Below is a small trained network, with its code and all its weights. Each question gives an input and a class and asks what happens when units are switched off, that is, made to give their printed mean instead of their output.

import numpy as np


def w(rows, s, z=0):
    codes = np.array(rows[::2]) - 128.0
    scale = np.full(codes.shape[1], s)
    scale[-1] = z or s
    return codes * scale


def f(y):
    return y / 2 * (1 + np.tanh(0.7978845608 * (y + 0.044715 * y**3)))


def log_softmax(a):
    a = a - a.max(-1, keepdims=True)
    return a - np.log(np.exp(a).sum(-1, keepdims=True))


def net(x, mask):
    res = np.array(x, float).reshape(1, 8) / 4 @ E
    y = f(res @ A[0][:, :-1].T + A[0][:, -1])
    res = res + np.where(mask, y, B[0][:, -1]) @ B[0][:, :-1]
    return log_softmax(res[-1] @ U[:, :-1].T + U[:, -1])


A, B = {}, {}
E = w([
[120,125,184],'x0',
[117,118,71],'x1',
[140,47,100],'x2',
[92,185,70],'x3',
[107,141,138],'x4',
[164,147,151],'x5',
[154,202,146],'x6',
[255,152,78],'x7',
],0.0072)
A[0] = w([
[151,112,190,150],'n0',
[156,142,123,8],'n1',
[130,52,162,164],'n2',
[248,65,138,213],'n3',
[171,159,180,140],'n4',
[67,158,94,252],'n5',
[159,207,82,89],'n6',
[14,124,223,252],'n7',
[62,76,146,252],'n8',
[118,130,104,10],'n9',
[131,152,86,237],'n10',
[70,146,151,253],'n11',
[71,94,176,146],'n12',
[63,207,129,198],'n13',
[187,128,71,113],'n14',
[157,40,178,248],'n15',
[116,141,115,252],'n16',
[188,145,109,252],'n17',
[146,137,102,6],'n18',
[116,149,103,13],'n19',
],0.013,0.0034)
B[0] = w([
[195,107,168,153],'n0',
[170,215,145,123],'n1',
[147,88,173,165],'n2',
[188,94,107,192],'n3',
[220,146,101,159],'n4',
[168,125,38,180],'n5',
[153,189,92,159],'n6',
[176,52,111,253],'n7',
[69,66,2,198],'n8',
[89,176,141,119],'n9',
[62,103,99,155],'n10',
[160,64,60,188],'n11',
[121,97,100,180],'n12',
[173,119,85,190],'n13',
[103,161,61,156],'n14',
[137,76,113,186],'n15',
[93,84,75,154],'n16',
[153,122,64,170],'n17',
[74,202,126,122],'n18',
[126,182,123,122],'n19',
],0.0072,0.012)
U = w([
[95,166,84,223],'0',
[90,10,125,253],'1',
[66,165,157,4],'2',
[226,172,145,205],'3',
[86,154,160,3],'4',
],0.011,0.0034)

Each question gives the input, the list of numbers given to net, and the class t.
The units are the neurons (one row each of A and B). Each row of codes is followed by its name. A weight is (code - 128) times the scale printed after its matrix; where a second scale follows, it is the last column's (A, B and U).
mask holds one flag per neuron, in row order. A switched-off neuron (its flag False) gives its mean, the last column of its row in B, instead of its output. The means were averaged over made-up inputs and are rounded, as every weight is.
A unit's drop is (log p(t) with every unit on - log p(t) with that unit switched off) / (log p(t) with every unit on - log p(t) with every unit switched off).
The circuit of an input: a set's keep is (log p(t) with only the set's units on - log p(t) with every unit switched off) / (log p(t) with every unit on - log p(t) with every unit switched off). Starting from the 12 units with the biggest drops (on a tie, the unit counted first), units are removed one at a time, each time the one whose removal leaves the highest keep (on an exact tie, the one counted first), for as long as the keep stays at least 0.8.
circuit, biggest first: the units of the circuit, biggest drop first
unit that matters most: the unit with the biggest drop
top k neurons: the k neurons with the biggest drops, biggest first
drop of u: that unit's drop, to one decimal
input [7,-8,7,-8,7,1,3,3], class 3: unit that matters most	n4
input [6,-6,0,-2,-7,-5,-2,4], class 3: circuit, biggest first	(n8 n7)
input [3,-3,-6,1,2,-6,7,-2], class 3: circuit, biggest first	(n8 n13)
input [6,4,2,8,4,-7,2,0], class 0: circuit, biggest first	(n7 n15 n2)
input [7,1,-6,-7,7,-5,3,3], class 3: circuit, biggest first	(n8 n4)
input [-1,-7,8,-6,-4,7,-6,7], class 3: top 2 neurons	(n8 n3)
input [-2,2,-8,-2,-8,-6,-1,3], class 0: circuit, biggest first	(n7 n2)
input [4,4,6,8,-3,1,5,-3], class 0: circuit, biggest first	(n7 n15 n2)
input [7,-5,-6,1,6,-7,7,-1], class 3: circuit, biggest first	(n8 n4)
input [4,6,3,7,-2,-1,-1,-1], class 0: top 2 neurons	(n7 n15)
input [0,6,-4,1,-1,-4,3,6], class 0: top 4 neurons	(n10 n14 n7 n0)
input [1,8,-8,-3,-1,-5,3,1], class 0: drop of n7	0.3
input [0,7,-3,2,-4,7,-7,3], class 0: drop of n7	0.3
input [5,2,0,-8,3,2,-3,5], class 3: drop of n8	0.3
input [-1,-8,8,4,-7,3,-2,4], class 3: drop of n3	0.2
